Below are the code and all the weights of a small trained network. Each question names an input and a target symbol and asks about switching units off, where a switched-off unit gives its printed mean instead of its output.

import numpy as np


def w(rows, s, z=0):
    codes = np.array(rows[::2]) - 128.0
    scale = np.full(codes.shape[1], s)
    scale[-1] = z or s
    return codes * scale


def f(y):
    return np.maximum(y, 0)


def softmax(a):
    e = np.exp(a - a.max(-1, keepdims=True))
    return e / e.sum(-1, keepdims=True)


def log_softmax(a):
    a = a - a.max(-1, keepdims=True)
    return a - np.log(np.exp(a).sum(-1, keepdims=True))


def net(x, mask):
    ids = ['Ωβεζθξ'.index(c) for c in x.split()]
    T = len(ids)
    res = E[ids] + P[:T]
    u = 0
    for l in range(2):
        r = res
        for j in range(3):
            rows = slice(2 * j, 2 * j + 2)
            q, k, v = (r @ M[l][rows].T for M in (Q, K, V))
            z = softmax(np.where(np.tri(T) > 0, q @ k.T / 2**0.5, -1e9)) @ v
            o = O[l][rows]
            res = res + np.where(mask[u + j], z, o[:, -1]) @ o[:, :-1]
        u += 3
        y = f(res @ A[l][:, :-1].T + A[l][:, -1])
        res = res + np.where(mask[u : u + 4], y, B[l][:, -1]) @ B[l][:, :-1]
        u += 4
    return log_softmax(res[-1] @ U[:, :-1].T + U[:, -1])


Q, K, V, O, A, B = {}, {}, {}, {}, {}, {}
E = w([
[72,93,102],'Ω',
[144,137,100],'β',
[175,211,80],'ε',
[109,100,107],'ζ',
[4,231,51],'θ',
[221,139,149],'ξ',
],0.017)
P = w([
[140,78,77],'0',
[78,142,132],'1',
[235,63,55],'2',
[60,202,165],'3',
[244,62,62],'4',
[93,139,150],'5',
[238,40,84],'6',
[154,86,197],'7',
[255,50,76],'8',
[154,235,129],'9',
],0.0069)
Q[0] = w([
[38,132,1],'0.h1',
[61,162,142],'0.h1',
[115,140,100],'0.h2',
[76,194,158],'0.h2',
[128,66,99],'0.h3',
[250,97,91],'0.h3',
],0.0094)
K[0] = w([
[82,157,4],'0.h1',
[74,174,108],'0.h1',
[212,180,184],'0.h2',
[92,131,127],'0.h2',
[139,105,90],'0.h3',
[227,15,202],'0.h3',
],0.015)
V[0] = w([
[121,191,156],'0.h1',
[195,199,250],'0.h1',
[147,128,142],'0.h2',
[117,146,103],'0.h2',
[127,139,109],'0.h3',
[154,100,155],'0.h3',
],0.014)
O[0] = w([
[20,153,172,179],'0.h1',
[223,148,117,7],'0.h1',
[1,91,62,105],'0.h2',
[98,79,102,179],'0.h2',
[124,150,119,160],'0.h3',
[47,41,181,53],'0.h3',
],0.0078,0.012)
A[0] = w([
[186,62,208,254],'0.n1',
[125,179,52,142],'0.n2',
[136,133,254,48],'0.n3',
[62,147,124,198],'0.n4',
],0.0093,0.003)
B[0] = w([
[131,231,226,159],'0.n1',
[255,219,96,247],'0.n2',
[160,47,82,133],'0.n3',
[59,201,195,253],'0.n4',
],0.0057,0.012)
Q[1] = w([
[118,98,52],'1.h1',
[164,2,162],'1.h1',
[122,154,63],'1.h2',
[123,163,125],'1.h2',
[126,143,184],'1.h3',
[116,92,102],'1.h3',
],0.015)
K[1] = w([
[90,189,6],'1.h1',
[103,185,164],'1.h1',
[137,120,135],'1.h2',
[115,124,150],'1.h2',
[185,138,194],'1.h3',
[116,88,115],'1.h3',
],0.014)
V[1] = w([
[158,94,108],'1.h1',
[132,122,246],'1.h1',
[152,49,124],'1.h2',
[79,110,129],'1.h2',
[128,40,226],'1.h3',
[143,144,185],'1.h3',
],0.013)
O[1] = w([
[94,173,59,114],'1.h1',
[110,255,112,112],'1.h1',
[151,94,164,49],'1.h2',
[96,126,75,124],'1.h2',
[130,135,173,3],'1.h3',
[153,174,139,137],'1.h3',
],0.0099,0.032)
A[1] = w([
[226,202,3,94],'1.n1',
[56,219,163,138],'1.n2',
[95,43,146,135],'1.n3',
[78,85,121,254],'1.n4',
],0.0074,0.0045)
B[1] = w([
[57,60,180,253],'1.n1',
[202,82,100,217],'1.n2',
[151,156,255,139],'1.n3',
[208,210,166,153],'1.n4',
],0.0078,0.026)
U = w([
[34,101,242,2],'Ω',
[254,72,96,136],'β',
[164,6,76,88],'ε',
[98,67,202,171],'ζ',
[96,119,78,146],'θ',
[186,191,167,187],'ξ',
],0.0089,0.0052)

Each question gives the input, a string of symbols that net reads in full, and the target symbol t.
The units are the heads (2 rows each of Q, K, V and O) and the neurons (one row each of A and B). Each row of codes is followed by its name. A weight is (code - 128) times the scale printed after its matrix; where a second scale follows, it is the last column's (O, A, B and U).
mask holds one flag per unit, layer by layer, with each layer's heads first. A switched-off unit (its flag False) gives its mean, the last column of its rows in O or B, instead of its output. The means were averaged over made-up inputs and are rounded, as every weight is.
A unit's drop is (log p(t) with every unit on - log p(t) with that unit switched off) / (log p(t) with every unit on - log p(t) with every unit switched off).
The circuit of an input: a set's keep is (log p(t) with only the set's units on - log p(t) with every unit switched off) / (log p(t) with every unit on - log p(t) with every unit switched off). Starting from the 12 units with the biggest drops (on a tie, the unit counted first), units are removed one at a time, each time the one whose removal leaves the highest keep (on an exact tie, the one counted first), for as long as the keep stays at least 0.8.
units of the circuit, in order: the units of the circuit, biggest drop first
most important unit: the unit with the biggest drop
top k neurons: the k neurons with the biggest drops, biggest first
k most important neurons of layer l: the k neurons of layer l with the biggest drops, biggest first
heads that matter: for each layer, one digit per head in row order, 1 if its drop is at least 0.15 and else 0, layers parted by /
drop when u is switched off: that unit's drop, to one decimal
input β ξ θ ζ ξ β, target ξ: most important unit	1.n1
input ε θ ζ, target ζ: units of the circuit, in order	[0.h3 0.n2 1.h1 1.n3]
input ξ θ θ ξ θ θ ε ξ ε Ω, target ξ: heads that matter	101 / 011
input θ θ θ β ξ ε ξ ζ, target ξ: units of the circuit, in order	[1.h3 1.n1]
input ε β ζ, target ζ: heads that matter	001 / 111
input ζ β θ ξ Ω ε β θ ξ, target ξ: units of the circuit, in order	[0.n1 1.h1]
input θ ζ ξ β, target ξ: top 2 neurons	[0.n1 1.n2]
input ε ξ ξ θ ε θ Ω ξ θ θ, target ξ: top 3 neurons	[0.n1 0.n4 1.n2]
input β θ β θ θ ζ ξ ζ, target ξ: 2 most important neurons of layer 0	[0.n2 0.n1]
input β ε ε β, target ε: units of the circuit, in order	[0.n4 1.h1]
input θ θ ζ Ω θ θ θ ε θ ε, target θ: heads that matter	000 / 000
input ε θ ε θ θ θ θ Ω, target θ: heads that matter	101 / 010
input θ ζ ζ ξ Ω, target Ω: 2 most important neurons of layer 1	[1.n2 1.n3]
input θ ε θ θ β β θ θ θ ε, target θ: top neuron	[1.n2]
input θ ξ ξ Ω, target ξ: heads that matter	101 / 001
input Ω θ ε ε θ θ θ Ω, target θ: top 2 neurons	[1.n1 1.n2]
input β θ Ω, target Ω: drop when 1.n3 is switched off	0.2
input ζ θ ξ θ, target ξ: 3 most important neurons of layer 0	[0.n1 0.n4 0.n2]
input θ θ ζ ε ε ε θ θ ε, target ε: drop when 0.n2 is switched off	0.0
input θ θ β Ω θ ξ, target ξ: drop when 0.h1 is switched off	0.2
input θ θ ξ θ θ Ω θ ζ, target θ: most important unit	0.n4
